In the rows, zero is written as 128.
Rows near named flat spaces through zero
q569_q53: [ 89 188 140 172 112 100 164 144 167 134  73 159 146 111 113  99 154  76
 161 104  58 126 159 152]
q569_q53: [137 127  90 183 122 147 157 105  96 167 155  63 116 131 116 135  93 124
 131  71 122 149 122 143]
q973_q918: [118 135 113 154 147 147 117 160 113 128  99 119 128 145 123 116 120 117
 125 133 116 165 144 138]
q951_q215: [134 146 135 155  96 110 146 165 151 138 106 121 148 104 117  82 127  96
 139  95 128 136 115 138]
q157_q600: [160 108 106  93 125 163 124  67  94 120 182 117 121 134 139 166 112 149
 124 126 175 151 114 114]
q297_q738: [111 199  98 152 144 155 178  41  78 131 167 146 120 124 125 172 128 105
 152  68  87 160 189 140]
q157_q600: [109 134 124 142 180 134 122 125 130 130 112 137 125 141 130 145 116 153
 115 155  96 111 149 135]
q973_q918: [111 100  96 142 129 163 114 117 131 129  96 111 120 167 129 154 122 124
 142 163 117 170 116 143]
q973_q918: [104 136 136 126 146 131 132 121 156 115  95 153 138 128 132 156 133 151
 131 154 123 111 116 138]
q569_q53: [148 125 111 120 148 116 129 121 139 123 171 180 137 138 147  91 101 103
 119 144 125 132 152 129]
q297_q738: [115  89 106 151 161 120 116 148 148 141 131 135 117 164 140 119  99 135
 113 166 111 115 125 143]
q951_q215: [ 98 147 142 101 128 108 126 161 122  87 143 208 121 138 149 128 160 111
 128 133 155 134 143 131]
q973_q918: [117 112 101 135  83 138 114 143 125 124 111 134 115 168 128 103 150  56
 160 141 106 198 144 137]
q973_q918: [151  98 121  85   4 102 138  84 132 129 185 131 107 137 133 104 176  37
 180 100 134 159 120 112]
q951_q215: [139  98 116 141 136 140 122  99 177 150  88  98 146 133 120 132 103 142
 136 172  94 114 104 134]
q569_q53: [141 130 148 101 132 115 116 137 146 115 125 155 141 116 132 109 134 130
 122 149 133 113 132 116]
q951_q215: [171 138 123 159 107 137 128 165 112 153 116  69 147 102 105  67 105 103
 124  83 135 163 125 124]
q973_q918: [158 107 115 120 103 130 111 142 123 132 143 120 129 138 129  85 122  90
 131 132 134 162 133 120]
q157_q600: [118 115 122 138  98 121 134 137 121 135 136 111 112 137 127 130 138 113
 137 109 136 135 114 133]
q569_q53: [172 125 124  83  80 116 118  87 148 122 156 165 141 127 133  73 143  52
 157 147  98 157 165 106]
q157_q600: [ 86 166 126 163 235 148 129 127  88 130 114 131 114 139 127 180 109 193
  94 135  90 100 175 139]
q297_q738: [ 96 106 101 157 189 129 125 134 134 134 136 148 112 168 145 150  96 154
 108 163 109 111 135 150]
q951_q215: [172 144 147 103 130 157 103 154 121 112  91 110 164  94 114 100 122 141
 117 133 167 159 117 109]
q569_q53: [165 156 135 161  91 133 148 113 124 168 103  47 147  84  91  93 123 104
 145  72  92 137 134 119]
q569_q53: [ 97 143 132 131 113 139 120 129 129 119  76 129 121 143 117 142 167 102
 154 145  87 155 149 132]
q297_q738: [ 99 166 185  60 155 147  92 124 159  69  30 188 156 109 124 175 189 167
 137 208 117 115 140 109]
q973_q918: [ 75 169 128 166 115 123 164 114  73 141 141 101  87 131 115 177 165 120
 144  56  98 126 157 141]
q569_q53: [207 132 121 119 128 112 135 107 141 149 185 133 161  95 129  45  79  97
 115 111 124 124 150 109]
q297_q738: [150  99 111 152 112 120 128 139 112 160 160  77 113 135 122  99 106 115
 120 102 127 130 122 126]
q297_q738: [196 107 137 107 155 138  99  83  99 165 159  53 126 108 110 110 102 157
 102 137  93  97 160  86]
q297_q738: [121 149  71 183 128 128 184  82 103 153 203 141 114 145 140 127  88  85
 141  62 112 155 153 158]
q951_q215: [106 179 155  97 122 110 129 184 100  75 141 212 130 117 143 112 169 104
 124 103 175 152 153 126]
q297_q738: [167 144 138 113 142 126 155  99  93 132 203 113 135  83 133 145  97 180
  98  67 197  91 105 113]
q157_q600: [121 133 100 167 167 149 143 113  95 147 149 100 116 138 127 152  93 153
 113 103 124 132 135 142]
q157_q600: [160 182 148 157 111  98 156 173 157 140 111 138 174  72 112  39 113  86
 130  76 119 128 139 131]
q569_q53: [175 151 152 105  89 125 116 114 146 136  94 108 157  92 103  72 149  82
 150 130  83 143 158 101]
q951_q215: [152 131 103 165 126 134 122 172  91 148 146  98 124 138 120  65 103  83
 120  93 121 180 157 131]
q157_q600: [113 104 123 148 163 140 107 145 172 135  61 118 141 146 124 131 111 151
 123 190  95 119 114 141]
q973_q918: [ 81 119 106 154 164 140 111 148 135 123  87 152 113 178 134 141 132 116
 133 177  80 151 154 150]
q297_q738: [132  99 117 137 138 110 132 151 151 132 155 145 131 136 145 112  97 139
 111 135 159 108  98 139]
q157_q600: [ 86 105 119 174  59 126 144 179  88 147 121  50  84 145 114 157 158 119
 144  58 167 153  76 148]
q951_q215: [106 100 155  91 104 100 123 137 236  98  68 196 161 124 144 134 148 138
 147 205 143  85  66 139]
q951_q215: [144 122 110 141 160 161 119  87 118 149 114  83 131 133 116 146 102 150
 123 145  95 134 141 124]
q973_q918: [115  76 114 111 126 123 138  41 132 148 182 106  91 153 141 205 125 170
 131 147 118  71 104 124]
q157_q600: [ 96  68  88 149 122 131 124 105 126 149 150 106  84 189 140 166 122 124
 137 153 105 129 116 145]
[146 165 151 162 154 132 130 158 132 150  74  79 157  85  98  97 113 148
 115 107 100 113 137 124]
q569_q53
[181 143 137 126 117 120 131 119 138 147 136 107 155  92 114  73 109 108
 127 110 112 125 142 111]
q569_q53
[135  86 100 124 109 168 127  73 131 138 125  80 122 145 127 183 114 155
 141 144 151 145  80 132]
q973_q918
[107 116 125 140 179 139 115 133 106 133 125 111 109 146 130 163 117 175
 104 146 120 107 135 130]
q297_q738
[ 80 117 115 163 127 124 138 143  93 141 138  99  84 159 128 167 142 135
 128 101 119 125 128 145]
q157_q600
[162 134 108 138  84 113 160 106 135 143 180 132 140 113 131  85 108  78
 144  80 140 146 124 131]
q297_q738
[180 153 134  87 138 134 130  88 130 113 164 165 160  96 135 102 110 123
 122 128 145 131 148 107]
q157_q600
[109 157 126 149 125 117 113 201 122 114  94 168 130 147 126  62 150  56
 138 131  92 183 181 138]
q973_q918
[ 88 125 117 125 167 140 126  98  74 122 166 132  82 162 140 199 140 163
 116 129 121 115 155 129]
q157_q600
[141  78 107 150 138 104 130 160 149 148 171 125 124 145 145  96  80 137
 103 132 158 104  92 141]
q297_q738
[122 192 167 118  86 115 159 144 143 103  95 155 159  73 116 120 165 113
 149  79 156 130 114 128]
q973_q918
[135 122 164  86  95 137 100 158 150 100  67 124 148 108 119 130 164 141
 136 157 165 136  90 113]
q157_q600
[109 180 146 145 115 105 142 171 104 122 123 148 124 113 119  95 158  88
 135  80 110 141 169 131]
q973_q918
[130 147 129 146 159 157 128 144 124 125  89 108 149 112 118 141 108 165
 115 124 149 140 111 135]
q973_q918
[139 196 148 139 175 165 141 142  65 116 119 100 146  78 111 154 115 187
  98  67 176 137 134 121]
q157_q600
[105 108 133 129 203 126 123 151 124 117 149 148 120 136 150 175  95 218
  79 150 179  72  95 137]
q297_q738
[ 46  89 150 114 178 131  76 156 156 107  37 144  96 185 132 200 175 180
 124 240  75  90 130 135]
q157_q600
[138 128 120 130 147 125 141 112 126 132 163 139 131 123 137 131 103 144
 115 118 143 112 125 130]
q297_q738
[138 126 180  65  80 102 112 131 161 102 107 151 140  98 126 124 180 128
 141 150 147  97 108 102]
q569_q53
[ 80 143 151 142 145 165  98 161 108 120  19  76 117 136 100 180 172 164
 134 153  98 145 131 130]
q569_q53
[141 141 162 107  87 122 120 166 145 111  87 124 150  96 116 104 156 119
 137 119 159 136 103 118]
q157_q600
[ 53 173 151 111 135 140 130 150 149  70  49 208 137 135 136 185 184 137
 151 160 137 146 124 149]
q297_q738
[120 147 154  91 148 147 131  69 122 112 117 128 131 105 125 201 148 188
 127 140 137  92 120 113]
q951_q215

Rows near named flat spaces through zero
q139q836: [170 115 153  90 158 104 118 157 135 131 131 158 157  92 131 147 180 125
 180  80  99  82 143 108]
q810q409: [150 105 100 115  76  84 136 171 125 134  98 161 127 152 109 123 171 151
 210  91 175 180 135 113]
q756q713: [133 136 137 122 134 130 136 109 111 134 107 103 139 121 155 152 162 114
 146 106 129 106 128 139]
q756q713: [122 130 113 131 118 130 131 126 126 162 136 111 131 151 131 130 142 134
 146 142 152 131 129 110]
q347q989: [128 120 173  75 178 119 137 150 165 157 170 105 135 127 168 165 145 118
 149 158 143  70 128 145]
q347q989: [100 146 132 141 120 140 123 156 119 128 146 134 133 168 122 128 104 122
  56 157 143 157 110 143]
q756q713: [138 148 133 116 144 137 137 106  99 150 108  92 153 125 164 165 185 105
 147  93 126  87 130 129]
q810q409: [109 145 109 128 116 139 116 153 143 145 160 133 145 161  96 106 113 133
  69 170 145 148 106 100]
q195q977: [109 148 105 146  97 132 139 162  86 130 117 139 121 195 130 141 117 122
  85 119 161 185 123 153]
q347q989: [104  98 169 180 182 148 115 125 144 165 153 120  91 103 160 137  93 130
 163 155  97 106 149 137]
q756q713: [124 170  96 115 158 156 121 185 114 189 127 117 175 159 133 159 200 100
 120  88 134 112 109  87]
q139q836: [113 151 155 103 169 150 110 151 169  72 147 145 148  90 105 113  93 104
  21 147  86 109  90 147]
q195q977: [138 111 126 167 140 126 127 171  86 116 128 191  85 148 129 136  77 133
 130  82  93 166 168 151]
q810q409: [138 107  94 120 101 104 135 163 144 152 118 145 116 147 112 118 151 150
 205 114 167 165 135 103]
q195q977: [114 141 175 103 147 132 125  97 149 150 123  63 172 101 165 156 196 106
 137 154 147  70  97 134]
q347q989: [115  99 143 148 193 148 124 138 180 142 114 119  92  64 152 133 124 120
 205 114  97 105 132 134]
q756q713: [103 114 144 156 140 139 104 125 174 166 130 102 141  95 122 111 157 134
 166 165 135 120 105  95]
q139q836: [108 100 146 152 121 118 109 159 169 128 141 152 115 117 103  99 105 147
 139 167 138 162 116 122]
q139q836: [151 156 140  72 104 113 126  93 125  78 135 122 180 115 106 118 145 121
  54 139 123  95 106 126]
q347q989: [157 127  92  93  85  97 141 148 120 102 116 161 131 150  98 115 136 143
 141 100 150 159 134 119]
q139q836: [128 105 109 123  94 102 139 155 144 126 108 142 107 143 118 119 135 146
 185 123 171 175 127 133]
q139q836: [113 132 110 120 140 138 149 143 129 159 146 109 102 171 152 147 109 126
 134 145 157 134 136 142]
q756q713: [116 160  96  59 133 138 143 141 175 131 176 103 143 163 108 116 106 124
  57 187 164 114  98 116]
q810q409: [105 128  97 146 153 156 129 142 160 142 127 120 101 120 121 113 102 126
 136 136 124 143 120 119]
q347q989: [124 146  85 113 101 132 138 142 136  84 108 144 121 139  95 104 103 127
  82 118 139 172 108 137]
q810q409: [132 132 167 117 140 117 119 152 118 144 121 125 164 124 149 160 187 113
 140 109 132 105 119 133]
q139q836: [126 136 114 122 176 148 113 201 149 144 158 169 130 132 108 126 111 120
 101 113  98 128 126 105]
q810q409: [165 109  96  56 109  93 159 114 159  85 154 148  95 133 106 106  76 155
 146 142 143 124 152 134]
q195q977: [123 135 150 122 130 123 125 154 117 131 123 130 146 140 141 149 154 116
 115 119 138 130 117 144]
q195q977: [125 130 130 145 144 143 123 108 130 115 108 121 123  94 132 125 127 119
 131 111 101 119 126 132]
q347q989: [ 65 143 180 159 111 129  96 232 140 142 122 142 173 171 122 142 170 109
  56 162 180 195  60 156]
q195q977: [123 122  89 130 113 125 131 176 145 116 119 164 105 145  97 106 104 139
 134 115 142 183 123 124]
q139q836: [ 97 109 131 218 145 159 120 112 114 141  88 120  81 102 150 127 105 124
 170 108 102 158 140 146]
q195q977: [136 141 126 120  99 123 141  75 100  98 105 105 135 127 136 131 133 123
 108 122 133 122 127 147]
q347q989: [135  66 193 101  75  50 125 156 178  82 128 165 119 112 113 109 129 165
 186 171 181 168 119 165]
q139q836: [107 105 123 184 135 139 105 177 157 105  94 174 100  90  97  96 104 133
 148 104 104 189 115 129]
q810q409: [154 127 169 107  96  91 120 126  93 102 134 153 165 138 124 139 152 132
 101 121 129 119 133 139]
q756q713: [133  93 146 119 138 103 136 172 158 111  95 151 100 100 142 140 144 131
 211  93 140 150 131 159]
q810q409: [146 119 116 138  99 117 147  70  92 113 101 114 107 127 143 130 123 137
 163 108 129 129 155 141]
q756q713: [110 153 134 104 118 138 149  80 130 125 107  59 144 131 161 148 159 108
 111 150 163 106 100 156]
q347q989: [154 112 116 104 155 119 144 135 123 156 169 142 100 149 143 143  99 141
 166 124 119 100 172 119]
q195q977: [132 138 140 105 102 109 138 134 107 117 121 124 146 156 138 146 151 123
 110 126 157 136 120 150]
q810q409: [106 125  85 147 152 154 140 159 159 145  85 115  94 113 137 129 139 118
 190  94 139 160 116 131]
q756q713: [105 135 114 151  97 133 133 125 116 140 111 108 125 158 130 127 135 129
 122 142 164 164 114 135]
q347q989: [115 160 105 135 131 155 129 126 111 129 127 117 138 147 123 128 120 113
  69 126 122 133 115 125]
q810q409: [134 157 147 121  83 117 123 106  79  71 125 143 163 150 111 124 118 121
  20 132 123 141 114 154]
q756q713: [124 142 107 116 117 128 139 163 117 114 120 144 124 160 122 134 120 122
 100 111 144 160 121 145]
q195q977: [178 104 143  75  98  80 145  71 121  97 148 133 127 117 127 123 119 154
 160 139 131  90 162 130]
q139q836: [132 152 111  81 162 140 138 173 141 129 154 138 134 150 128 144 119 112
  86 120 125 112 122 131]
q195q977: [148 113 157 119 132 106 130 137 106 128 146 150 125 138 143 147 123 134
 141 119 120 114 154 141]
[124 127 164 117 177 138  93 145 171 193 191 115 175 109 122 128 162 129
 128 178 111  62 117  67]
q195q977
[145  89 173  98 163  96 122 177 172 138 138 152 126  93 143 146 157 134
 211 116 127 103 137 133]
q139q836
[155 112 145  72 186 115 131 172 175 128 134 146 132  84 140 149 158 119
 190  92 107  81 134 125]
q756q713
[158 125 128 110 119 116 121  97 132  85 121 146 141  86 102 105 125 134
 122 111  95 109 133 114]
q195q977
[127 171 129 162 107 153 118  82  52 109 114 119 161 145 127 134 128 108
  29 110  96 124 125 132]
q195q977
[136 141  83 140 112 137 153 101  72 181 124  98 114 184 157 154 143 130
 164 108 152 128 160 115]
q139q836
[121 113 144 130 146 125 117 163 160 119 131 150 121 106 119 120 119 129
 137 130 119 137 120 133]
q139q836
[130 132 143 112 106 103 114 190 131 142  96 141 180 134 122 145 222 119
 160  94 164 149  97 117]
q347q989
[ 91 122 138 182 117 154  88  64 172 178 178  84 148 106  92  70 107 154
  99 241 126 109 106  57]
q756q713
[ 98 170 126 182  85 150 115 126  64 126  74 111 169 158 131 140 177 102
  62 102 143 173  93 140]
q810q409
[125 122  82 128 128 140 122 128 177 122 127 135 114 101  86  83 106 142
 143 139 122 145 117  90]
q195q977
[ 93 152 104 135 145 168 111 114 185 157 123  77 157  96 108 101 158 116
 112 165 135 114  78  83]
q195q977
[115 117 126 132 132 130 133 141 150 108 138 141  97 129 120 114  78 134
 112 149 129 151 127 149]
q347q989
[145 115 103 119 105 117 148  89 137  63  76 132  95  86 119 107 108 133
 161  93 120 149 133 155]
q195q977
[149 116 113  83 138 113 140 129 152 147 173 131 118 141 123 124 109 146
 153 153 138 101 149 106]
q756q713
[142 114 125 103 168 120 127 201 152 154 144 162 121 130 131 145 142 128
 178  98 124 121 140 116]
q139q836
[129 124  94 155  91 126 162 102  77  84  81 137  69 155 144 133  78 131
 134  88 136 185 154 184]
q195q977
[145 136 120 126  73 109 116  85 102 139 150 123 166 152  97 104 144 150
 102 161 144 124 131  83]
q139q836
[150 119 125  96 133 114 108 134 169 139 173 148 155 108  86  96 130 148
 130 158 115  99 127  70]
q195q977
[120 134 104  73 134 121 145 190 182  90 120 146 117 132 110 121 116 121
 114 124 157 159  97 154]
q347q989
[115 131 121 151 124 130 131 190 102 123 111 164 111 165 131 143 117 120
 113  95 136 182 128 157]
q195q977

Rows near named flat spaces through zero
q958_q102: [147 112  93 146 159 138 146 182  99 101 128 133 153 153 128  96  68 169
 114 152 112 178 104 132]
q388_q36: [132 100 107 158 138 128 124 163 136 102 111 117 139 120 110 151 133 115
 125 123 134 104 122 121]
q798_q827: [109 157 118 132 114 132 133  91 128 162 122 112  95 141 174 140 100 147
 120 185 115 142 162 126]
q958_q102: [118 143 153 101 121 173 119 123 144 165 151 129 129 144 144 130 137 174
  94 151 133 165 148 151]
q958_q102: [135 150  80 145 132  80 149 156 116 116 147 152 142 116  95 138 128 125
 137 132 142  98 153 129]
q798_q827: [129 134  95  93 130 141 121 166 160 107 122  95 108  92 104 189 155 115
 115  79 161  99 147 140]
q798_q827: [122  76 144 148 132 205 103 158 172 140 122  91 130 124 118 151 168 135
  84 145 124 117 115 136]
q388_q36: [127 186 115  47 134 104 113  71 119 139 104 112 111 128 167  90  95 153
 164  80  88 206 120 145]
q798_q827: [154 117 119 128 146 174 113 154 162 106 149 108 129 122 117 165 139 136
  91  98 124 119 105 128]
q325_q753: [114 135 165  98 120 195  68  75 178 181 132  93 122 135 161 127 180 164
  97 126  90 170 138 155]
q325_q753: [136 184  88  90 129  67 210 124 104 117 134 153  95 109 107 141  61 106
 164 119 147  99 106 101]
q958_q102: [193 137  29 166 174 122 133 169 123  70 174 112 125 116 109 123  91 133
 104 110  79 113  99 118]
q958_q102: [146 111 120 139 152 140 100 105 135 123 112 109 143 134 135  81 124 134
 138 111  61 159  75 124]
q388_q36: [146 153  95 131 148 119  96 150 138 128 166 150 180 134 102 116 158 177
 110 111 110 156 151 158]
q798_q827: [ 69 112 142  77 114 139 143 163 173 162  53 111 141 101  84 178 163 128
 147 118 175 119 128 141]
q798_q827: [115 120 186 133  98 103 129  96 105 149 146 164 133 127 121  94 170  95
 148 133 153 101 148 128]
q958_q102: [138 147 119 122 123 125 107  65 154 148 138 102  97 103 132 118 162  98
 138 106  80  98 114 120]
q798_q827: [103 175  97 103 110 124 198 144 130 198 169 152 109 113  90 128 126 159
 110 208 153 105 167 144]
q325_q753: [ 85  87 124 144 137 131 121 204 173 123  50 128 194 125  75 200 157 145
 135 121 170 119 125 132]
q798_q827: [156 161 104 154 121 142 158 118 116 154 224 145  94 129 130 115 124 140
  81 192 120  94 160 129]
q798_q827: [121 126 134 136 134  75 161 130 131  95  75 152 149 125 102 169  97  90
 178  90 146  93  77  86]
q958_q102: [130 134 204 175 107 162 122  71 152 153 171 157 124 164 164 176 137 127
  94 166 135  95 129  97]
q388_q36: [106 120 148  88 115 152 112 100 130 151  93  90  96 122 160 108 132 124
 137 127 120 160 132 141]
q325_q753: [147 141  26 137 145 110 113 163 137 101 133  83 104  88 110 147 140 118
 120 113 110  99 162 142]
q798_q827: [155  75 123 195 141 112 121 146  93  88 136 137 145 131 117  77 128  92
 137 133 107 103 101 111]
q325_q753: [154  84  80 154 133 118  86 175  77  57 128  83  98 109 154  99 132  91
 124 104 139 127 178 147]
q325_q753: [121 117 155 141 104 146 128  99 128 149 144 117  91 121 145 128 150  99
 117 156 135  93 145 121]
q388_q36: [122  98 151  98 137 145 134 135 157 116  79 110 132 109 101 142 135 100
 150  75 128 118  61 113]
q958_q102: [115 104 151 185 125  76 131 123 109 116  98 169 173 145 114 121 130 105
 165 140 133 104 117 103]
q325_q753: [110 160 129  89 137 105 184 163 139 126 101 168 161 139  95 180  80 158
 146 114 171 142 101 117]
q388_q36: [106 115 174 141 107 132 154 117 128 172 141 160 138 131 104 110 156 120
 128 172 145 100 127 124]
q958_q102: [108 117 145 111 121 109 131 127 118 129  89 131 136 124 123 117 130 115
 158 114 141 137 122 129]
q325_q753: [123 100  78 152 146 108 121 203 131  88  90 119 162 116  93 160 132 129
 134 113 151 118 140 134]
q388_q36: [105 119 136  88 133 105  89  95  92 123  46 101 135 144 182  56  96 141
 182 103  90 228 120 146]
q325_q753: [134 118 100 129 138 121  98 143 132 107 112 106 134 115 124 126 146 123
 133  99 117 133 137 140]
q325_q753: [114 134  88  66 136 155 144 177 103 115  90  82  91 129 165 126  62 166
 118 138 149 203 152 156]
q388_q36: [103 127 224  89  91 134 167  55  96 165 113 144  84 145 173  87  94  97
 158 151 144 142 100 106]
q388_q36: [139  96 146 148 127 237 139 114 151 141 141  65  51 143 191 155  84 130
  62 193 105 127  99 106]
q958_q102: [139  93 117 120 133 161 109 174 131  86 121  89 106 111 132 154 138 109
 107  95 155 120 138 138]
q388_q36: [140 164 124 111 135 143 134 122 159 161 181 152 149 126  94 130 155 163
 103 127 114 125 121 140]
q798_q827: [ 92 131 177 140 101 155 121  71 136 189 114 125 113 156 176 123 128 148
 120 199 116 149 149 126]
q325_q753: [152 133 112 155 138 124 140 117 101 130 165 141 126 142 137  77 102 139
 120 161  92 139 117 124]
q388_q36: [117 134 153 121 117 122 129 108 113 150 133 144 132 139 138  99 131 136
 135 145 128 146 139 135]
q958_q102: [146  60 107 140 149 204  67 181 138  95 118  59 120 118 142 108 158 135
  84 111 107 159 129 158]
[103 139  87 124 127  90 176 160  81 156 113 148 137 134 116  71  85 159
 147 199 132 162 154 145]
q958_q102
[181 147  76 152 159 145 100 151 159  92 192 123 141 119 107 162 147 145
  85  89 102 106 124 131]
q958_q102
[150 182  79 136 148  78 139 126 121 123 162 166 160 136 108 123 108 160
 136 122 104 137 131 128]
q388_q36
[162 121 159 131 131 141  69  79 101 113 167 123 124 144 174  58 146 126
 121  96  86 170 130 142]
q325_q753
[147 133 143 104 148 177 104 147 154 117 150 128 153 147 132 148 127 175
  92  95 125 173 110 143]
q958_q102
[120 100 148  97 120 157  94 136 146 115 103  90 111 106 132 145 168 104
 126  81 148 126 136 143]
q958_q102
[115 153 135 148 123  55 136  99  72 148 128 188 173 161 137  55 105 153
 171 165 112 171 149 133]
q388_q36
[130  90  75 158 137 150 127 166  98 129 123  87 105 122 139  70 113 135
 110 188 100 146 146 146]
q958_q102
[143 109  68 110 155 152 102 237 128  87 141 109 160 115  93 137 148 171
  91  96 158 163 166 177]
q958_q102
[ 88 135 171 130 118 195 143  95 204 184  88 108 117 151 152 224 110 159
  98 180 126 123  98 100]
q798_q827
[132 149 153 104 118  79 118 133 110 113 155 179 165 124  99 122 166 121
 150  73 170 123 157 144]
q388_q36
[140 158 178 127 117 105 147  83 116 138 170 183 140 146 128 118 123 123
 138 120 134 117 112 110]
q798_q827
[155 123 145 146 161 160 104 150 145 107 149 155 190 169 127 134 112 185
  99 109 106 179  88 129]
q958_q102
[137 169 124 117 133 103 165 117 148 150 164 172 151 121  78 137 135 136
 134 119 124  98 100 117]
q388_q36
[108  85 117 137 146 153 134 173 152 129  68 108 157 128 101 136 121 142
 131 139 119 142  86 126]
q798_q827
[131 100 117  96 160 165  95 150 172 115  78  89 156 115 104 127 144 144
 132  66  91 165  66 139]
q388_q36
[126 165 108 105  98  62 127 109  75  85 126 118  66 112 181 155 103  80
 158 101 182 109 213 128]
q388_q36
[ 84 123 128 160 105  94 179 117 111 174  94 145 120 130 120 116 110 114
 155 216 137  97 139 110]
q798_q827
[143 123 198 100 131 146 133 115 129 122 149 165 155 145 118 112 131 131
 129  82 139 147  77 122]
q388_q36
[115  67 152 175 119  96 148 138  84 110  87 139 133 128 119  82 120  73
 167 152 139  98 106 104]
q325_q753
